Below is a small trained network, with its code and all its weights. Each question gives an input and a class and asks what happens when units are switched off, that is, made to give their printed mean instead of their output.

import numpy as np


def w(rows, s, z=0):
    codes = np.array(rows[::2]) - 128.0
    scale = np.full(codes.shape[1], s)
    scale[-1] = z or s
    return codes * scale


def f(y):
    return np.maximum(y, 0)


def log_softmax(a):
    a = a - a.max(-1, keepdims=True)
    return a - np.log(np.exp(a).sum(-1, keepdims=True))


def net(x, mask):
    res = np.array(x, float).reshape(1, 6) / 4 @ E
    y = f(res @ A[0][:, :-1].T + A[0][:, -1])
    res = res + np.where(mask, y, B[0][:, -1]) @ B[0][:, :-1]
    return log_softmax(res[-1] @ U[:, :-1].T + U[:, -1])


A, B = {}, {}
E = w([
[131,131,127,128,124,129],'x0',
[225,152,67,107,184,142],'x1',
[91,203,121,255,168,143],'x2',
[167,38,107,210,79,55],'x3',
[170,150,250,132,191,58],'x4',
[84,60,117,130,199,133],'x5',
],0.0092)
A[0] = w([
[70,161,130,80,164,150,119],'neuron 1',
[108,129,67,127,113,131,25],'neuron 2',
[155,72,137,149,189,174,152],'neuron 3',
[86,124,158,161,99,142,213],'neuron 4',
[172,159,110,132,133,131,205],'neuron 5',
[139,91,99,128,184,142,120],'neuron 6',
[103,86,46,98,111,147,91],'neuron 7',
[187,71,167,18,92,109,87],'neuron 8',
[92,85,174,119,127,163,117],'neuron 9',
[109,157,70,119,66,193,73],'neuron 10',
[145,136,110,96,194,134,168],'neuron 11',
[166,97,211,144,184,127,75],'neuron 12',
[71,146,167,98,115,161,144],'neuron 13',
[78,112,166,105,70,108,254],'neuron 14',
[88,92,76,124,152,146,115],'neuron 15',
[205,175,115,128,90,148,141],'neuron 16',
[151,145,193,95,182,64,87],'neuron 17',
[166,72,94,188,96,81,62],'neuron 18',
[130,96,127,68,127,108,93],'neuron 19',
[117,173,103,179,148,130,71],'neuron 20',
[168,105,66,125,192,116,203],'neuron 21',
[112,180,131,245,169,115,108],'neuron 22',
[141,55,144,66,88,148,116],'neuron 23',
[87,171,119,43,180,165,62],'neuron 24',
[146,39,110,176,118,78,101],'neuron 25',
],0.013,0.0062)
B[0] = w([
[244,164,176,118,152,153,190],'neuron 1',
[81,209,127,57,110,56,149],'neuron 2',
[147,46,147,150,47,131,178],'neuron 3',
[197,71,124,232,103,117,201],'neuron 4',
[95,56,160,197,110,150,178],'neuron 5',
[103,91,134,182,49,105,165],'neuron 6',
[103,167,128,132,107,38,187],'neuron 7',
[68,149,40,172,228,177,246],'neuron 8',
[157,109,111,217,157,87,170],'neuron 9',
[108,179,117,96,123,20,193],'neuron 10',
[161,99,160,175,47,138,187],'neuron 11',
[60,184,114,101,76,27,198],'neuron 12',
[201,98,183,162,106,89,191],'neuron 13',
[148,36,96,167,89,161,231],'neuron 14',
[122,177,109,131,72,43,169],'neuron 15',
[135,36,186,255,35,108,175],'neuron 16',
[46,156,111,131,107,10,215],'neuron 17',
[237,226,225,57,192,129,198],'neuron 18',
[166,159,51,143,199,191,178],'neuron 19',
[125,119,65,94,231,164,170],'neuron 20',
[159,30,100,141,118,116,203],'neuron 21',
[116,108,16,134,212,147,221],'neuron 22',
[142,108,52,139,177,122,209],'neuron 23',
[212,163,212,127,170,127,203],'neuron 24',
[217,180,243,106,177,139,213],'neuron 25',
],0.007,0.013)
U = w([
[201,187,172,76,162,134,78],'0',
[96,184,106,87,112,50,93],'1',
[122,144,63,107,195,168,80],'2',
[143,115,129,118,116,127,254],'3',
[142,112,131,126,101,126,214],'4',
[152,83,131,136,103,129,66],'5',
[104,98,139,87,106,148,141],'6',
[100,149,152,5,110,182,72],'7',
],0.015,0.0095)

Each question gives the input, the list of numbers given to net, and the class t.
The units are the neurons (one row each of A and B). Each row of codes is followed by its name. A weight is (code - 128) times the scale printed after its matrix; where a second scale follows, it is the last column's (A, B and U).
mask holds one flag per neuron, in row order. A switched-off neuron (its flag False) gives its mean, the last column of its row in B, instead of its output. The means were averaged over made-up inputs and are rounded, as every weight is.
A unit's drop is (log p(t) with every unit on - log p(t) with that unit switched off) / (log p(t) with every unit on - log p(t) with every unit switched off).
The circuit of an input: a set's keep is (log p(t) with only the set's units on - log p(t) with every unit switched off) / (log p(t) with every unit on - log p(t) with every unit switched off). Starting from the 12 units with the biggest drops (on a tie, the unit counted first), units are removed one at a time, each time the one whose removal leaves the highest keep (on an exact tie, the one counted first), for as long as the keep stays at least 0.8.
circuit, biggest first: the units of the circuit, biggest drop first
most important unit: the unit with the biggest drop
top k neurons: the k neurons with the biggest drops, biggest first
drop when u is switched off: that unit's drop, to one decimal
input [8,-5,8,2,-2,4], class 2: most important unit	neuron 22
input [-6,6,4,8,-8,-5], class 0: top 4 neurons	neuron 18; neuron 25; neuron 17; neuron 12
input [5,4,-5,3,6,5], class 1: top 3 neurons	neuron 12; neuron 17; neuron 14
input [-2,-8,-3,-5,-2,-3], class 5: circuit, biggest first	neuron 14; neuron 13
input [7,-8,4,-5,4,7], class 5: circuit, biggest first	neuron 4; neuron 13
input [-1,1,0,1,6,-5], class 1: circuit, biggest first	neuron 17; neuron 12
input [-7,5,-5,-8,-8,5], class 0: top 4 neurons	neuron 24; neuron 1; neuron 17; neuron 12
input [-5,-1,-7,8,-5,3], class 0: top 2 neurons	neuron 25; neuron 18
input [6,4,4,-6,-3,8], class 4: top 3 neurons	neuron 18; neuron 25; neuron 6
input [1,8,-7,-5,0,8], class 4: top 3 neurons	neuron 11; neuron 6; neuron 3
input [-6,-2,6,-1,-6,-2], class 1: top 2 neurons	neuron 10; neuron 8
input [-1,-4,1,-7,8,7], class 1: top 4 neurons	neuron 17; neuron 12; neuron 25; neuron 18
input [1,5,-7,4,-5,-2], class 2: top 3 neurons	neuron 8; neuron 23; neuron 19
input [2,2,6,-3,-4,7], class 4: circuit, biggest first	neuron 8
input [3,-8,-3,-8,0,-7], class 0: top 2 neurons	neuron 1; neuron 24
input [1,1,-7,8,3,6], class 0: top 2 neurons	neuron 25; neuron 18
input [-1,2,-6,-5,2,2], class 2: top 4 neurons	neuron 8; neuron 25; neuron 18; neuron 19
input [-3,-6,-6,-5,7,0], class 1: drop when neuron 18 is switched off	0.1
input [-6,1,-4,-8,-8,-7], class 0: drop when neuron 24 is switched off	3.2
input [0,-6,-7,-5,4,-4], class 2: drop when neuron 20 is switched off	0.0
input [-1,4,-3,-7,-5,-1], class 0: circuit, biggest first	neuron 24
